Here is a tiny trained network, its code and every weight. The questions are about switching its units off for an input and a class, where a switched-off unit gives its printed mean instead of its output.

import numpy as np


def w(rows, s, z=0):
    codes = np.array(rows[::2]) - 128.0
    scale = np.full(codes.shape[1], s)
    scale[-1] = z or s
    return codes * scale


def norm(h):
    return h / np.sqrt((h * h).mean(-1, keepdims=True) + 1e-5)


def f(y):
    return y / 2 * (1 + np.tanh(0.7978845608 * (y + 0.044715 * y**3)))


def log_softmax(a):
    a = a - a.max(-1, keepdims=True)
    return a - np.log(np.exp(a).sum(-1, keepdims=True))


def net(x, mask):
    res = np.array(x, float).reshape(1, 4) / 4 @ E
    u = 0
    for l in range(2):
        y = f(norm(res) @ A[l][:, :-1].T + A[l][:, -1])
        res = res + np.where(mask[u : u + 3], y, B[l][:, -1]) @ B[l][:, :-1]
        u += 3
    return log_softmax(norm(res)[-1] @ U[:, :-1].T + U[:, -1])


A, B = {}, {}
E = w([
[66,95,68,172,146,12,59,46,188],'x0',
[154,107,80,113,127,225,119,186,76],'x1',
[147,106,147,153,91,122,96,190,121],'x2',
[92,149,39,137,253,147,135,43,58],'x3',
],0.0061)
A[0] = w([
[148,126,102,118,169,170,130,128,117,3],'0.n0',
[155,120,195,154,50,64,96,147,253,77],'0.n1',
[169,134,128,140,108,179,156,106,88,22],'0.n2',
],0.0071,0.0025)
B[0] = w([
[115,96,150,170,58,92,126,141,174,140],'0.n0',
[105,79,159,5,33,24,175,137,23,254],'0.n1',
[143,128,141,138,147,97,90,197,210,144],'0.n2',
],0.011,0.0066)
A[1] = w([
[194,158,254,53,126,227,225,228,91,4],'1.n0',
[179,95,126,120,98,235,126,143,66,85],'1.n1',
[105,174,192,123,82,147,159,70,171,66],'1.n2',
],0.0047,0.003)
B[1] = w([
[177,253,150,178,105,122,173,68,242,253],'1.n0',
[124,119,152,155,117,136,123,242,149,158],'1.n1',
[110,78,9,131,107,80,85,185,111,116],'1.n2',
],0.008,0.0045)
U = w([
[97,133,91,135,204,93,112,8,113,225],'0',
[128,86,101,150,139,163,72,197,108,13],'1',
[120,112,164,53,54,35,146,134,79,250],'2',
[189,225,161,147,124,148,162,163,193,110],'3',
],0.013,0.0024)

Each question gives the input, the list of numbers given to net, and the class t.
The units are the neurons (one row each of A and B). Each row of codes is followed by its name. A weight is (code - 128) times the scale printed after its matrix; where a second scale follows, it is the last column's (A, B and U).
mask holds one flag per neuron, layer by layer. A switched-off neuron (its flag False) gives its mean, the last column of its row in B, instead of its output. The means were averaged over made-up inputs and are rounded, as every weight is.
A unit's drop is (log p(t) with every unit on - log p(t) with that unit switched off) / (log p(t) with every unit on - log p(t) with every unit switched off).
The circuit of an input: a set's keep is (log p(t) with only the set's units on - log p(t) with every unit switched off) / (log p(t) with every unit on - log p(t) with every unit switched off). Starting from all 6 units, units are removed one at a time, each time the one whose removal leaves the highest keep (on an exact tie, the one counted first), for as long as the keep stays at least 0.8.
units of the circuit, in order: the units of the circuit, biggest drop first
top k neurons: the k neurons with the biggest drops, biggest first
k most important neurons of layer l: the k neurons of layer l with the biggest drops, biggest first
drop when u is switched off: that unit's drop, to one decimal
input [-5,-4,-7,4], class 0: units of the circuit, in order => 0.n1; 1.n0
input [6,5,-1,-1], class 0: units of the circuit, in order => 0.n1
input [2,5,8,8], class 1: 2 most important neurons of layer 1 => 1.n0; 1.n1
input [-3,4,2,7], class 1: units of the circuit, in order => 0.n1; 1.n0; 0.n0
input [-2,8,4,-7], class 3: top 2 neurons => 1.n0; 0.n1
input [1,8,2,7], class 1: units of the circuit, in order => 0.n1; 1.n0; 1.n1
input [-4,-5,-8,3], class 0: units of the circuit, in order => 0.n1; 1.n0
input [2,8,-3,4], class 1: units of the circuit, in order => 0.n1; 1.n0; 1.n1
input [-2,4,-2,7], class 1: top 2 neurons => 0.n1; 1.n0
input [-3,-8,-5,1], class 0: 2 most important neurons of layer 0 => 0.n1; 0.n0
input [-1,-2,-8,3], class 0: drop when 0.n1 is switched off => 1.2
input [-8,8,-1,7], class 3: drop when 1.n0 is switched off => 0.2
input [-3,-6,-5,4], class 0: drop when 0.n1 is switched off => 1.0
input [-4,-1,-4,3], class 3: units of the circuit, in order => 0.n1
